Below is a small trained network, with its code and all its weights. Each question gives an input and a class and asks what happens when units are switched off, that is, made to give their printed mean instead of their output.

import numpy as np


def w(rows, s, z=0):
    codes = np.array(rows[::2]) - 128.0
    scale = np.full(codes.shape[1], s)
    scale[-1] = z or s
    return codes * scale


def norm(h):
    return h / np.sqrt((h * h).mean(-1, keepdims=True) + 1e-5)


def f(y):
    return y / 2 * (1 + np.tanh(0.7978845608 * (y + 0.044715 * y**3)))


def log_softmax(a):
    a = a - a.max(-1, keepdims=True)
    return a - np.log(np.exp(a).sum(-1, keepdims=True))


def net(x, mask):
    res = np.array(x, float).reshape(1, 2) / 4 @ E
    u = 0
    for l in range(3):
        y = f(norm(res) @ A[l][:, :-1].T + A[l][:, -1])
        res = res + np.where(mask[u : u + 5], y, B[l][:, -1]) @ B[l][:, :-1]
        u += 5
    return log_softmax(norm(res)[-1] @ U[:, :-1].T + U[:, -1])


A, B = {}, {}
E = w([
[155,68,142,120,137,126,113,93,233,79,138],'x0',
[149,224,67,175,147,165,4,157,97,179,106],'x1',
],0.013)
A[0] = w([
[110,160,102,161,136,163,118,128,109,130,133,43],'0.n1',
[147,204,95,172,106,132,112,175,58,195,154,30],'0.n2',
[73,111,156,93,135,106,173,101,110,49,172,48],'0.n3',
[75,2,166,62,95,106,164,176,113,105,199,161],'0.n4',
[115,181,112,145,138,158,155,190,23,165,113,3],'0.n5',
],0.0094,0.0037)
B[0] = w([
[120,117,135,67,37,100,79,141,194,179,172,154],'0.n1',
[141,157,207,166,90,127,190,192,2,221,206,226],'0.n2',
[158,49,206,116,145,94,118,143,187,127,138,197],'0.n3',
[112,153,86,109,99,136,102,54,231,44,120,253],'0.n4',
[174,161,93,199,199,209,139,40,91,145,88,208],'0.n5',
],0.0095,0.012)
A[1] = w([
[29,43,137,59,43,46,148,104,175,115,113,118],'1.n1',
[160,164,96,245,206,143,147,232,30,169,136,43],'1.n2',
[122,88,230,46,121,77,121,147,125,91,199,6],'1.n3',
[67,165,89,102,88,186,219,61,61,137,156,126],'1.n4',
[87,74,114,59,222,77,109,254,105,152,65,4],'1.n5',
],0.0074,0.0043)
B[1] = w([
[59,137,162,116,65,126,149,145,130,89,100,243],'1.n1',
[71,163,72,93,98,189,149,157,103,204,130,255],'1.n2',
[116,130,159,90,58,132,128,101,152,84,155,153],'1.n3',
[207,161,73,137,169,94,7,73,150,101,108,171],'1.n4',
[84,116,187,193,94,119,115,158,125,129,93,117],'1.n5',
],0.012,0.0089)
A[2] = w([
[133,89,156,48,17,113,208,188,139,154,199,69],'2.n1',
[93,169,151,101,133,180,86,198,31,132,179,31],'2.n2',
[162,53,134,169,215,110,63,210,171,194,140,18],'2.n3',
[72,115,196,51,87,157,200,93,165,70,197,188],'2.n4',
[162,175,2,126,185,184,119,66,71,131,59,252],'2.n5',
],0.0078,0.0036)
B[2] = w([
[183,86,139,103,173,151,6,142,160,138,147,160],'2.n1',
[91,106,82,80,160,192,124,140,112,180,144,188],'2.n2',
[143,112,173,143,214,136,92,77,160,57,116,146],'2.n3',
[109,181,111,130,89,173,172,152,198,102,155,248],'2.n4',
[127,40,152,56,173,106,108,78,183,148,140,221],'2.n5',
],0.013,0.012)
U = w([
[38,204,74,166,55,173,234,178,203,45,148,158],'0',
[197,96,157,189,116,26,161,212,30,97,99,1],'1',
[143,64,122,96,216,117,72,48,213,65,145,219],'2',
[150,83,140,236,102,44,165,204,42,117,50,1],'3',
[69,129,27,76,166,192,106,177,50,254,200,195],'4',
],0.0092,0.0046)

Each question gives the input, the list of numbers given to net, and the class t.
The units are the neurons (one row each of A and B). Each row of codes is followed by its name. A weight is (code - 128) times the scale printed after its matrix; where a second scale follows, it is the last column's (A, B and U).
mask holds one flag per neuron, layer by layer. A switched-off neuron (its flag False) gives its mean, the last column of its row in B, instead of its output. The means were averaged over made-up inputs and are rounded, as every weight is.
A unit's drop is (log p(t) with every unit on - log p(t) with that unit switched off) / (log p(t) with every unit on - log p(t) with every unit switched off).
most important unit: the unit with the biggest drop
top k neurons: the k neurons with the biggest drops, biggest first
top k neurons in layer l: the k neurons of layer l with the biggest drops, biggest first
drop when u is switched off: that unit's drop, to one decimal
input [8,-5], class 0: top 3 neurons : 2.n4; 2.n5; 1.n1
input [-6,-4], class 2: most important unit : 0.n5
input [8,-1], class 0: top 2 neurons : 2.n5; 2.n4
input [6,-7], class 0: top 3 neurons : 2.n4; 2.n5; 1.n1
input [-7,-5], class 2: top 2 neurons : 0.n5; 1.n4
input [5,-6], class 0: top 2 neurons : 2.n4; 2.n5
input [8,-6], class 0: top 3 neurons : 2.n4; 2.n5; 1.n1
input [7,-4], class 0: top 2 neurons in layer 2 : 2.n4; 2.n5
input [8,0], class 0: top 2 neurons : 0.n5; 2.n5
input [5,0], class 0: top 2 neurons in layer 0 : 0.n5; 0.n2
input [4,-2], class 0: drop when 2.n4 is switched off : 0.3
input [-8,-5], class 2: drop when 0.n3 is switched off : 0.0
input [7,-2], class 0: drop when 2.n5 is switched off : 0.2
